Below are the code and all the weights of a small trained network. Each question names an input and a target symbol and asks about switching units off, where a switched-off unit gives its printed mean instead of its output.

import numpy as np


def w(rows, s, z=0):
    codes = np.array(rows[::2]) - 128.0
    scale = np.full(codes.shape[1], s)
    scale[-1] = z or s
    return codes * scale


def norm(h):
    return h / np.sqrt((h * h).mean(-1, keepdims=True) + 1e-5)


def f(y):
    return y / 2 * (1 + np.tanh(0.7978845608 * (y + 0.044715 * y**3)))


def softmax(a):
    e = np.exp(a - a.max(-1, keepdims=True))
    return e / e.sum(-1, keepdims=True)


def log_softmax(a):
    a = a - a.max(-1, keepdims=True)
    return a - np.log(np.exp(a).sum(-1, keepdims=True))


def net(x, mask):
    ids = ['Ξαβλφψ'.index(c) for c in x.split()]
    T = len(ids)
    res = E[ids] + P[:T]
    r = norm(res)
    for j in range(3):
        rows = slice(3 * j, 3 * j + 3)
        q, k, v = (r @ M[0][rows].T for M in (Q, K, V))
        z = softmax(np.where(np.tri(T) > 0, q @ k.T / 3**0.5, -1e9)) @ v
        o = O[0][rows]
        res = res + np.where(mask[j], z, o[:, -1]) @ o[:, :-1]
    y = f(norm(res) @ A[0][:, :-1].T + A[0][:, -1])
    res = res + np.where(mask[3:7], y, B[0][:, -1]) @ B[0][:, :-1]
    return log_softmax(norm(res)[-1] @ U[:, :-1].T + U[:, -1])


Q, K, V, O, A, B = {}, {}, {}, {}, {}, {}
E = w([
[151,99,67,117],'Ξ',
[213,101,109,210],'α',
[146,58,48,118],'β',
[2,85,48,184],'λ',
[71,205,209,135],'φ',
[120,64,186,95],'ψ',
],0.0089)
P = w([
[161,160,123,2],'0',
[178,140,128,115],'1',
[132,155,106,84],'2',
[146,128,139,184],'3',
[78,153,92,142],'4',
[140,111,159,200],'5',
],0.0096)
Q[0] = w([
[132,26,58,189],'h1',
[231,94,54,236],'h1',
[145,79,185,210],'h1',
[215,58,219,227],'h2',
[41,237,112,19],'h2',
[2,134,67,39],'h2',
[22,198,207,31],'h3',
[187,99,50,226],'h3',
[14,198,187,33],'h3',
],0.008)
K[0] = w([
[74,101,173,212],'h1',
[123,197,126,254],'h1',
[52,179,130,151],'h1',
[59,86,199,158],'h2',
[170,204,74,74],'h2',
[206,114,83,81],'h2',
[139,176,216,101],'h3',
[90,103,24,112],'h3',
[134,194,221,100],'h3',
],0.0093)
V[0] = w([
[106,190,57,57],'h1',
[171,155,59,94],'h1',
[111,187,162,107],'h1',
[151,175,1,169],'h2',
[116,201,68,120],'h2',
[189,53,91,99],'h2',
[158,164,176,146],'h3',
[192,106,166,137],'h3',
[179,106,101,214],'h3',
],0.0078)
O[0] = w([
[15,115,125,194,161],'h1',
[83,147,184,205,199],'h1',
[133,155,104,89,71],'h1',
[140,114,103,2,148],'h2',
[120,121,140,62,110],'h2',
[219,124,181,99,255],'h2',
[59,100,153,151,64],'h3',
[30,132,84,185,129],'h3',
[55,156,191,150,134],'h3',
],0.0075,0.006)
A[0] = w([
[166,205,192,136,207],'n1',
[100,195,18,104,254],'n2',
[152,74,3,88,99],'n3',
[10,166,125,132,129],'n4',
],0.0071,0.0025)
B[0] = w([
[110,146,73,158,198],'n1',
[100,234,240,204,162],'n2',
[28,127,35,158,252],'n3',
[98,2,179,52,137],'n4',
],0.0068,0.0029)
U = w([
[115,176,215,79,118],'Ξ',
[127,217,127,85,132],'α',
[224,1,197,63,49],'β',
[95,52,17,84,26],'λ',
[39,120,111,154,138],'φ',
[163,167,143,225,251],'ψ',
],0.0077,0.0022)

Each question gives the input, a string of symbols that net reads in full, and the target symbol t.
The units are the heads (3 rows each of Q, K, V and O) and the neurons (one row each of A and B). Each row of codes is followed by its name. A weight is (code - 128) times the scale printed after its matrix; where a second scale follows, it is the last column's (O, A, B and U).
mask holds one flag per unit, heads first, then neurons. A switched-off unit (its flag False) gives its mean, the last column of its rows in O or B, instead of its output. The means were averaged over made-up inputs and are rounded, as every weight is.
A unit's drop is (log p(t) with every unit on - log p(t) with that unit switched off) / (log p(t) with every unit on - log p(t) with every unit switched off).
The circuit of an input: a set's keep is (log p(t) with only the set's units on - log p(t) with every unit switched off) / (log p(t) with every unit on - log p(t) with every unit switched off). Starting from all 7 units, units are removed one at a time, each time the one whose removal leaves the highest keep (on an exact tie, the one counted first), for as long as the keep stays at least 0.8.
circuit, biggest first: the units of the circuit, biggest drop first
top k neurons: the k neurons with the biggest drops, biggest first
which heads matter: for each layer, one digit per head in row order, 1 if its drop is at least 0.15 and else 0, layers parted by /
drop when u is switched off: that unit's drop, to one decimal
input β ψ λ β Ξ Ξ, target β: circuit, biggest first -> [h3; h1]
input λ φ ψ β Ξ, target α: circuit, biggest first -> [n2; h3; h2]
input β α α β ψ, target β: top 2 neurons -> [n3; n4]
input β λ λ β β Ξ, target β: which heads matter -> 001
input λ ψ β α λ φ, target φ: which heads matter -> 010
input ψ α ψ α φ Ξ, target φ: circuit, biggest first -> [h2]
input α β λ λ β λ, target λ: which heads matter -> 111
input β β β β λ λ, target λ: circuit, biggest first -> [h1; h2]
input ψ ψ β ψ ψ, target β: top 2 neurons -> [n1; n3]
input β ψ β β Ξ, target α: circuit, biggest first -> [h2; n2]
input ψ ψ β β ψ, target λ: circuit, biggest first -> [h3; h1]
input β β φ β, target φ: circuit, biggest first -> [h2; h3]
input β λ α Ξ, target λ: drop when h2 is switched off -> 1.3
input β λ β Ξ, target λ: drop when n3 is switched off -> 0.4
input φ β λ β, target λ: drop when n3 is switched off -> -0.1
input λ β ψ β ψ, target λ: circuit, biggest first -> [h3]
